Below is a small trained network, with its code and all its weights. Each question gives an input and a class and asks what happens when units are switched off, that is, made to give their printed mean instead of their output.

import numpy as np


def w(rows, s, z=0):
    codes = np.array(rows[::2]) - 128.0
    scale = np.full(codes.shape[1], s)
    scale[-1] = z or s
    return codes * scale


def f(y):
    return np.maximum(y, 0)


def log_softmax(a):
    a = a - a.max(-1, keepdims=True)
    return a - np.log(np.exp(a).sum(-1, keepdims=True))


def net(x, mask):
    res = np.array(x, float).reshape(1, 2) / 4 @ E
    y = f(res @ A[0][:, :-1].T + A[0][:, -1])
    res = res + np.where(mask, y, B[0][:, -1]) @ B[0][:, :-1]
    return log_softmax(res[-1] @ U[:, :-1].T + U[:, -1])


A, B = {}, {}
E = w([
[247,16,229,23,238,77,16,5,221,198,45],'x0',
[53,222,243,12,28,249,12,178,16,253,242],'x1',
],0.0042)
A[0] = w([
[69,215,204,51,38,248,58,164,18,218,242,214],'N1',
[203,79,242,13,170,165,12,39,141,237,130,121],'N2',
[207,66,240,16,184,147,16,36,158,235,112,120],'N3',
[251,3,126,128,251,8,114,7,252,92,5,225],'N4',
[252,3,128,126,253,7,113,5,254,92,5,217],'N5',
[223,38,212,46,217,73,39,31,212,203,52,248],'N6',
[216,23,37,219,236,10,213,55,240,17,13,254],'N7',
[74,211,194,63,42,243,67,167,26,210,234,199],'N8',
[197,87,240,16,165,167,13,42,135,237,136,135],'N9',
[13,239,19,236,23,128,237,245,41,23,195,135],'N10',
[5,252,97,160,3,250,173,248,5,144,251,128],'N11',
[69,214,204,53,37,249,61,162,21,217,242,209],'N12',
[69,132,15,239,132,15,240,208,200,12,37,78],'N13',
[7,250,130,127,7,236,143,247,7,163,245,122],'N14',
],0.0041,0.00095)
B[0] = w([
[44,243,180,180,212,76,208,240,7,30,54,240],'N1',
[58,44,190,12,11,86,99,49,78,238,239,201],'N2',
[72,36,179,13,13,101,86,38,103,238,237,204],'N3',
[222,18,3,225,207,251,51,6,253,66,32,242],'N4',
[219,12,4,226,201,254,45,4,253,68,31,243],'N5',
[109,24,88,40,39,173,67,14,187,213,199,222],'N6',
[245,197,229,169,207,5,253,59,167,32,100,246],'N7',
[38,245,155,194,214,105,196,242,9,29,47,232],'N8',
[55,50,190,13,12,82,104,60,73,234,240,200],'N9',
[11,108,186,31,32,112,69,150,70,227,229,242],'N10',
[2,138,15,89,60,246,12,175,68,191,46,255],'N11',
[46,242,178,178,209,78,208,238,9,32,54,239],'N12',
[211,94,229,42,58,22,213,82,111,192,222,205],'N13',
[6,129,5,210,162,251,6,164,178,127,28,249],'N14',
],0.0041,0.0087)
U = w([
[212,157,233,204,225,48,214,131,173,51,236,2],'0',
[104,191,254,18,44,2,247,164,23,177,248,225],'1',
[76,15,18,30,9,251,4,51,182,251,233,97],'2',
[29,250,14,247,236,251,49,250,39,13,4,132],'3',
[251,90,4,251,253,181,199,49,243,3,4,159],'4',
],0.0041,0.0024)

Each question gives the input, the list of numbers given to net, and the class t.
The units are the neurons (one row each of A and B). Each row of codes is followed by its name. A weight is (code - 128) times the scale printed after its matrix; where a second scale follows, it is the last column's (A, B and U).
mask holds one flag per neuron, in row order. A switched-off neuron (its flag False) gives its mean, the last column of its row in B, instead of its output. The means were averaged over made-up inputs and are rounded, as every weight is.
A unit's drop is (log p(t) with every unit on - log p(t) with that unit switched off) / (log p(t) with every unit on - log p(t) with every unit switched off).
The circuit of an input: a set's keep is (log p(t) with only the set's units on - log p(t) with every unit switched off) / (log p(t) with every unit on - log p(t) with every unit switched off). Starting from the 12 units with the biggest drops (on a tie, the unit counted first), units are removed one at a time, each time the one whose removal leaves the highest keep (on an exact tie, the one counted first), for as long as the keep stays at least 0.8.
circuit, biggest first: the units of the circuit, biggest drop first
top k neurons: the k neurons with the biggest drops, biggest first
drop of u: that unit's drop, to one decimal
input [-3,-3], class 1: circuit, biggest first -> [N5 N14]
input [0,-1], class 4: circuit, biggest first -> [N10 N11]
input [2,-1], class 4: circuit, biggest first -> [N10 N11]
input [-3,-1], class 2: top 4 neurons -> [N1 N12 N8 N7]
input [2,8], class 3: top 2 neurons -> [N14 N8]
input [-7,-8], class 1: top 2 neurons -> [N10 N13]
input [-7,-2], class 2: top neuron -> [N10]
input [-6,-6], class 1: drop of N10 -> 0.1
input [0,7], class 3: drop of N13 -> 0.0
input [-1,-3], class 4: drop of N10 -> 0.1
input [2,5], class 1: drop of N4 -> 0.2
